Here are made-up things, facts about them, and rows of numbers that follow some of those facts. Name the thing behind each unnamed row.

How the things are related:
(1003) (Λ (717)) (ω brebrum) (Π nedrim)
(1006) (Λ (996)) (ω tebel) (Π dribribran)
(1016) (Λ (803)) (ω vivis) (Π kivem)
(1037) (Λ (717)) (ω vivis) (Π kita) (Σ (935))
(107) (Λ (305)) (ω tebel) (Π tredros)
(127) (Λ (515)) (ω tebel) (Π kogrin) (Σ (1016), (643), (224), (990))
(131) (Λ (901)) (ω tebel) (Π kogrin)
(134) (Λ (635))
(147) (Λ (302)) (ω vivis) (Π kivem)
(207) (Λ (717)) (ω tebel) (Π flesik) (Σ (979), (717))
(21) (Λ (302)) (ω tebel) (Π nedrim)
(221) (Λ (305)) (ω trodrata)
(224) (Λ (134)) (ω trodrata) (Π flesik)
(232) (Λ (850)) (ω tebel)
(240) (Λ (269))
(278) (Λ (559)) (ω tebel) (Σ (351))
(302) (Λ (169))
(304) (Λ (414)) (ω trodrata) (Π nedrim) (Σ (508), (930), (351))
(313) (Λ (169))
(336) (Λ (414))
(351) (Λ (47)) (ω brebrum) (Π kita)
(355) (Λ (423))
(363) (Λ (240)) (ω vivis) (Π stupo)
(377) (Λ (714)) (ω brebrum)
(39) (Λ (901)) (ω brebrum)
(4) (Λ (5)) (ω brebrum) (Π stupo)
(400) (Λ (134)) (ω tebel)
(409) (Λ (423)) (ω brebrum) (Π togrum)
(415) (Λ (423)) (Σ (557), (107), (224))
(421) (Λ (616)) (ω tebel) (Π kita)
(423) (Σ (107))
(43) (Λ (717)) (ω vivis) (Π stupo)
(44) (Λ (901)) (ω trodrata) (Π planek)
(446) (Λ (635)) (ω tebel) (Π flesik)
(466) (Λ (803)) (ω trodrata) (Π dribribran)
(47) (Λ (269))
(471) (Λ (414)) (ω vivis) (Π kivem)
(494) (Λ (240)) (ω trodrata) (Π pabis)
(495) (Λ (305)) (ω tebel) (Π kita)
(5) (Λ (414))
(508) (Λ (901)) (ω tebel) (Π togrum)
(515) (Λ (944))
(517) (Λ (944)) (ω trodrata)
(542) (Λ (240)) (ω brebrum) (Σ (169))
(557) (Λ (718)) (ω tebel) (Π togrum)
(559) (Λ (414))
(588) (Λ (355)) (ω brebrum) (Π stupo)
(601) (Λ (302)) (ω tebel) (Π flesik)
(616) (Λ (169)) (Σ (901), (996), (979), (588))
(623) (Λ (47)) (ω brebrum) (Π stupo)
(626) (Λ (355)) (ω brebrum) (Π togrum)
(629) (Λ (405)) (ω brebrum) (Π kogrin)
(634) (Λ (714)) (ω vivis) (Π stupo)
(643) (Λ (635)) (ω brebrum) (Π planek)
(673) (Λ (405)) (ω trodrata) (Π kivem)
(7) (Λ (944)) (ω tebel)
(70) (Λ (240)) (ω trodrata) (Π kivem)
(714) (Λ (635))
(717) (Λ (269))
(724) (Λ (405)) (Σ (897), (421), (629), (803))
(798) (Λ (47)) (ω tebel)
(803) (Λ (169))
(825) (Λ (47)) (ω tebel) (Π tredros)
(826) (Λ (336)) (ω tebel)
(828) (Λ (714)) (ω trodrata) (Π togrum)
(842) (Λ (803)) (ω brebrum) (Π planek)
(848) (Λ (415)) (ω brebrum) (Π kivem)
(850) (Λ (169))
(867) (Λ (717)) (ω tebel) (Π kivem) (Σ (131))
(875) (Λ (803)) (ω tebel) (Π tredros)
(881) (Λ (355)) (ω tebel) (Π kivem)
(897) (Λ (405)) (ω trodrata)
(901) (Λ (414))
(905) (Λ (559)) (ω vivis) (Π kivem) (Σ (409))
(915) (Λ (850)) (ω vivis) (Π planek) (Σ (935), (240), (466))
(918) (Λ (269)) (ω brebrum) (Π togrum)
(922) (Λ (996)) (ω vivis)
(923) (Λ (996)) (ω brebrum)
(927) (Λ (47)) (ω tebel) (Π planek)
(930) (Λ (901)) (ω brebrum) (Π dribribran)
(935) (Λ (996)) (ω brebrum) (Π togrum)
(95) (Λ (616)) (ω trodrata)
(953) (Λ (405)) (ω tebel) (Π pabis)
(979) (Λ (313)) (ω brebrum) (Π kivem)
(990) (Λ (717)) (ω tebel) (Π kogrin)
(996) (Λ (269))

Named rows:
(1006): [ -8   3   3  19 -17  21  12   7   1  10  20  -6  10  -6   8]
(466): [-14  -5   1  19 -22  16  10  13  -1  12   1   0 -19  14  -1]
(601): [  7  12  20  34 -20   2  14  11   9  14   5 -21 -14  -1  30]
(207): [ -4  25  15  27 -19  13   9  20   9  13  29 -18 -29  21  35]
(224): [  6  -5  20  53  -6  13  11   9  10  13   4 -13 -21 -12  37]
(1037): [  7  -4   2  26  -9 -12 -17  -4   4 -28  -6  -1 -25  32   3]
(351): [ 17 -23  11  19 -34 -13 -36 -16   9 -21 -10  -3   7 -11  -1]
(421): [ 38 -32  24  10  16 -20 -20 -20   4 -13  -1  12   6 -16 -18]
(867): [ -3 -12  -7  34 -36 -14  28  -1   4 -12   3  -8  19  35   5]
(147): [ 12 -31   2  13 -30  17   7  -8  10  -2   5  -7   7  20  -9]
(127): [-27  53   1  38  26  32  26  19 -14  22   0  -8  -3 -49  27]
(44): [  7   6 -14   5  -1 -10  -2  -9  46  10   6   3 -14   1  21]
(842): [  1  -1  -1  -2  -1 -13   2 -11  48   7   3  -2 -19  -3  19]
(588): [ -2  31   4 -12  36  -4 -13   3  17   5  14  14 -50  -8  27]
(634): [  6  37   3  15  26 -12  -4  -2  25  -6   6   3 -28 -30  28]
(43): [ -8  33   7  11  28 -15  -8  -2  24   0   7   3 -20 -27  25]
(363): [ -7  34   6  11  29 -15  -8  -2  23   0   7   3 -21 -28  25]
(626): [-10 -28 -20 -13 -41  50  25  -3  -3  15  24   5  36   7 -13]
(508): [ -7 -35 -30  -1 -74  47   4  -3   5  20  11   3  52  -8 -28]
(918): [-17 -30 -18  -2 -38  50  21   0   3  14  31   3  41   5 -22]
(107): [ 19  -1  20  58  35  18 -13   0 -41 -23 -21   0 -11 -16  -9]
(305): [ 15   9  -1   4  10  13  -2   8  10  -4  10 -10  -4 -14   8]
(897): [ 17  -6  15   4  12  -6  -3  -7   3   9  16  13  14 -37   0]
(724): [ 27   6   8  -4  12   0   0   3   8   0  19  -5  21 -35   4]
(922): [ -3  10   5  17   2   6   0   0   7   0  11  -1  -2 -11   9]
(7): [  5  12   2  15   2   7   2   0   5   0   6  -1  -6 -10  11]
(803): [ 25 -15  19  -6  23  -3  -5   1  11   6   7   0  12 -38 -15]
(826): [ 7 15 -5 20  4  9  0  1  5  1  4  0 -4 -7  6]
(616): [  9  16   0  -5  15  22  -1  15  14  -6  11 -14 -28  11  -3]
(240): [ -8   0   0   7   4   5 -12  17   9  -2  13  -2 -20   4   5]
(517): [  4  12   2  15   2   7   2   0   6   0   7  -1  -6 -10  10]
(717): [ -2   4   5  -5  19  21 -14  16  11   1  32   0 -22   4   0]
(5): [ 18  13 -12  12  12  16  -4  10  10   0   6  -8  -1  -8   0]

Which thing is each row?
Some rows may be things named above.
[ 14   1   3  10  35 -12 -29 -19   6 -34  -6  13 -11  -8 -13] -> (1003)
[ -9  41  16  11  26  12  16  16 -18  34  25  10  18 -72  12] -> (629)
[-26  53   1  38  26  32  26  19 -14  22   0  -9  -3 -49  27] -> (127)
[  7  19  -9  20 -41   3 -10  -2   9  -1  -9 -12  15 -22  11] -> (278)
[ 23  38  13  -7  21 -19  22  -1   2   1  48   4  29 -16   2] -> (542)
[-27  67 -11  45  20  -5  38  29 -22  24  -3   3   1 -30  17] -> (131)
[  7  -5  20  53  -6  12  11   9  10  13   4 -13 -22 -12  37] -> (224)
[ 38  18  19 -23  37 -15  15   6   8   3  37   0  19 -23 -18] -> (169)
[ 23  15  21  43  19  10 -10   2 -38 -26 -17  -7  -9  -8 -16] -> (875)
[-36  36  10  38  35  30  16  19 -14  28   7   1  -2 -56  20] -> (990)
[ -9 -28 -20 -14 -41  50  24  -2  -2  15  25   5  37   7 -14] -> (626)
[-10   8  -9   2 -15 -18   3  -3  47   2  -3  -2 -38  21  25] -> (915)
[ -9   0   0   7   4   7 -11  17   9  -2  13  -1 -20   3   5] -> (240)
[ 16  16  20  44  18  10 -14   4 -40 -25  -4  -5  -1 -10 -10] -> (825)
[  6 -30   0  15 -31  18   3  -6   9  -2  17  -4  13  18  -3] -> (70)
[ 23  39  13  -7  22 -20  22  -1   2   1  48   4  30 -17   2] -> (542)
[-10   7  -9   1 -15 -18   3  -3  46   2  -3  -2 -37  20  24] -> (915)
[ 25  11 -12  14  -8 -15 -38 -22   8 -35 -27   3   5 -18 -12] -> (304)
[ 14 -28  -2   4 -34  18   6  -8   4  -1  12  -3  11  19   6] -> (881)
[ 17 -24 -11  19 -30  21   4  -6   9   0   9  -3  11  22  -8] -> (471)
[ 8 16 -7 22  5 10  0  1  6  3  2  0 -3 -5  4] -> (39)
[ 17  12 -16   3  23  27 -13  18   9   5  17   3 -26  13 -10] -> (901)
[ 38  18  18 -23  38 -14  15   6   7   2  37   0  19 -23 -17] -> (169)
[ -5   0  -1  -1  -3 -13  -3 -10  48   7  16   1 -12  -4  27] -> (927)
[ 22   1   3   9  36 -12 -25 -21   7 -35 -19  10 -18  -7 -18] -> (21)
[ -7 -34 -29   0 -74  46   4  -3   4  20  11   2  52  -8 -28] -> (508)
[-15 -48 -19  11 -22  57  21  -5   2  17  13   8  31  -1 -23] -> (557)
[ -9 -28 -20 -13 -41  50  25  -3  -3  15  25   4  36   7 -14] -> (626)
[ 26 -11   7  21   3  -5 -16 -13   4 -24  -4   1 -11   9  -1] -> (495)
[ 19 -23  11  18 -34 -13 -36 -16   8 -21  -9  -2   7 -11   0] -> (351)
[ 22   0   3   8  36 -12 -24 -21   7 -35 -19  10 -17  -6 -18] -> (21)
[  2  -1  -8  21 -53  19  -6   4   3  17   0  -7  23 -20   2] -> (930)
[  3  38  -4  14  30 -12  -7  -1  23   1  -2   4 -23 -23  21] -> (4)
[  7 -53   5  27 -12  24   4 -11  10   1  -7  -2   2  12 -12] -> (1016)
[ -4 -27 -20   2 -40  53  25   0   5   8  31   3  32   3 -20] -> (828)
[-12  30  -2  14  29  23  -1   3 -21  -7   7   9   9 -33 -14] -> (494)
[  1 -18  -1  17  13  -3  -2 -13  49   5   3   7 -25 -13  27] -> (643)
[ 12  16  17  39 -23   5  13  12  10  10  17 -17 -16  -4  38] -> (446)
[ 14 -28  -2   4 -33  18   6  -8   4  -1  12  -3  10  20   5] -> (881)
[ 10 -33   0   1 -20  28  -2   0   9   1  19   3 -19  38 -15] -> (979)
[  8 -21 -16 -20 -16 104  18 -14   9  14  43 -15  47 -12 -12] -> (409)
[ 8 16 -8 23  4  9  0  1  5  3  2  0 -4 -5  3] -> (39)
[ -4  30  -5  12  28  24   2   3 -22  -7   2   9   4 -32 -13] -> (953)

